Here is a tiny trained network, its code and every weight. The questions are about switching its units off for an input and a class, where a switched-off unit gives its printed mean instead of its output.

import numpy as np


def w(rows, s, z=0):
    codes = np.array(rows[::2]) - 128.0
    scale = np.full(codes.shape[1], s)
    scale[-1] = z or s
    return codes * scale


def f(y):
    return y / 2 * (1 + np.tanh(0.7978845608 * (y + 0.044715 * y**3)))


def log_softmax(a):
    a = a - a.max(-1, keepdims=True)
    return a - np.log(np.exp(a).sum(-1, keepdims=True))


def net(x, mask):
    res = np.array(x, float).reshape(1, 4) / 4 @ E
    y = f(res @ A[0][:, :-1].T + A[0][:, -1])
    res = res + np.where(mask, y, B[0][:, -1]) @ B[0][:, :-1]
    return log_softmax(res[-1] @ U[:, :-1].T + U[:, -1])


A, B = {}, {}
E = w([
[1,137,48,122,17,137,96,184,101],'x0',
[101,206,119,12,109,104,92,63,222],'x1',
[150,51,140,34,114,217,158,193,159],'x2',
[102,105,59,216,187,219,63,63,179],'x3',
],0.0096)
A[0] = w([
[105,114,117,178,170,199,111,131,190,76],'N0',
[153,119,131,197,117,162,144,174,95,78],'N1',
[135,109,46,160,105,193,93,87,139,86],'N2',
[130,165,115,38,98,119,137,100,221,96],'N3',
[152,169,192,101,79,49,205,204,83,209],'N4',
[97,70,146,182,155,140,171,142,49,48],'N5',
[135,106,144,86,124,180,124,190,165,47],'N6',
[136,107,97,141,146,145,74,118,149,44],'N7',
[130,97,120,69,132,73,169,155,89,47],'N8',
[76,160,84,152,80,147,128,164,75,84],'N9',
[224,106,171,158,230,87,191,64,166,64],'N10',
[127,143,89,179,140,222,106,64,146,254],'N11',
[154,57,142,201,100,148,167,168,12,112],'N12',
[105,151,88,206,157,44,140,122,71,150],'N13',
[119,173,134,189,152,74,130,97,98,87],'N14',
[80,124,56,119,75,146,144,156,117,135],'N15',
[128,158,96,86,123,72,78,72,186,80],'N16',
[100,116,93,172,175,195,127,101,118,107],'N17',
[78,114,78,119,73,127,78,150,105,72],'N18',
[168,90,170,81,170,188,169,134,167,102],'N19',
[158,49,108,86,126,203,148,181,137,175],'N20',
[114,134,133,126,148,224,138,148,166,132],'N21',
[119,126,105,160,139,149,143,147,213,35],'N22',
[81,99,124,78,124,193,163,181,147,64],'N23',
[139,205,136,160,130,75,73,87,107,71],'N24',
[95,173,157,95,78,142,108,80,199,54],'N25',
[130,139,161,112,92,67,173,180,109,40],'N26',
],0.011,0.0084)
B[0] = w([
[100,140,147,121,129,100,163,112,139,186],'N0',
[108,141,166,129,158,151,120,142,132,170],'N1',
[110,133,130,115,125,111,156,125,140,192],'N2',
[116,153,135,146,164,166,114,135,131,195],'N3',
[100,134,74,120,134,120,161,91,140,251],'N4',
[116,142,177,135,155,156,117,145,145,178],'N5',
[139,139,174,145,97,113,132,132,112,160],'N6',
[110,125,238,115,123,98,149,132,162,147],'N7',
[111,140,176,140,128,98,155,118,149,159],'N8',
[145,105,132,92,143,105,113,162,129,188],'N9',
[148,83,112,102,152,100,112,164,117,241],'N10',
[115,126,81,125,134,123,154,106,126,254],'N11',
[120,156,140,116,157,165,113,130,139,227],'N12',
[143,135,137,164,94,138,120,122,108,208],'N13',
[147,131,156,147,94,123,122,122,128,179],'N14',
[157,100,106,110,132,108,108,162,122,203],'N15',
[128,146,153,138,153,156,117,137,132,184],'N16',
[113,136,128,118,132,114,155,111,137,190],'N17',
[141,96,138,115,142,98,113,151,129,187],'N18',
[137,112,146,138,103,109,110,154,105,183],'N19',
[145,147,119,169,90,141,129,121,113,217],'N20',
[133,128,131,133,108,123,132,109,119,172],'N21',
[101,124,252,126,131,105,141,142,144,138],'N22',
[139,121,163,146,102,121,111,130,115,178],'N23',
[145,138,168,152,87,111,105,124,111,181],'N24',
[122,146,151,121,152,145,112,131,137,170],'N25',
[95,126,160,110,126,105,149,102,146,169],'N26',
],0.023,0.016)
U = w([
[89,130,125,110,132,81,200,90,156,100],'0',
[114,153,145,130,179,196,103,143,147,103],'1',
[150,62,123,92,144,66,97,173,128,92],'2',
[147,135,149,176,52,113,114,122,113,92],'3',
[138,133,2,138,130,169,132,90,116,253],'4',
],0.021,0.013)

Each question gives the input, the list of numbers given to net, and the class t.
The units are the neurons (one row each of A and B). Each row of codes is followed by its name. A weight is (code - 128) times the scale printed after its matrix; where a second scale follows, it is the last column's (A, B and U).
mask holds one flag per neuron, in row order. A switched-off neuron (its flag False) gives its mean, the last column of its row in B, instead of its output. The means were averaged over made-up inputs and are rounded, as every weight is.
A unit's drop is (log p(t) with every unit on - log p(t) with that unit switched off) / (log p(t) with every unit on - log p(t) with every unit switched off).
The circuit of an input: a set's keep is (log p(t) with only the set's units on - log p(t) with every unit switched off) / (log p(t) with every unit on - log p(t) with every unit switched off). Starting from the 12 units with the biggest drops (on a tie, the unit counted first), units are removed one at a time, each time the one whose removal leaves the highest keep (on an exact tie, the one counted first), for as long as the keep stays at least 0.8.
units of the circuit, in order: the units of the circuit, biggest drop first
unit that matters most: the unit with the biggest drop
top k neurons: the k neurons with the biggest drops, biggest first
drop of u: that unit's drop, to one decimal
input [-2,1,6,-6], class 0: unit that matters most => N4
input [2,-2,4,2], class 3: top 2 neurons => (N4, N10)
input [0,4,7,7], class 0: top 2 neurons => (N0, N11)
input [8,5,-8,5], class 2: top 3 neurons => (N9, N18, N15)
input [0,2,4,0], class 3: top 2 neurons => (N4, N11)
input [7,7,-7,-2], class 1: top 4 neurons => (N16, N3, N10, N25)
input [-1,5,7,7], class 0: top 2 neurons => (N0, N11)
input [-7,-7,7,1], class 1: top 4 neurons => (N12, N5, N1, N20)
input [-3,-2,-7,-5], class 3: top 2 neurons => (N13, N24)
input [4,2,-3,3], class 2: top 4 neurons => (N4, N20, N18, N9)
input [-7,-4,-6,-6], class 2: top 2 neurons => (N10, N11)
input [2,5,4,3], class 1: top 2 neurons => (N3, N4)
input [-7,-1,-2,-4], class 2: drop of N10 => 2.5
input [-7,5,8,2], class 3: units of the circuit, in order => (N20)
input [-5,4,-5,-3], class 2: drop of N12 => 0.3
input [-7,-2,-4,4], class 2: drop of N10 => 3.5
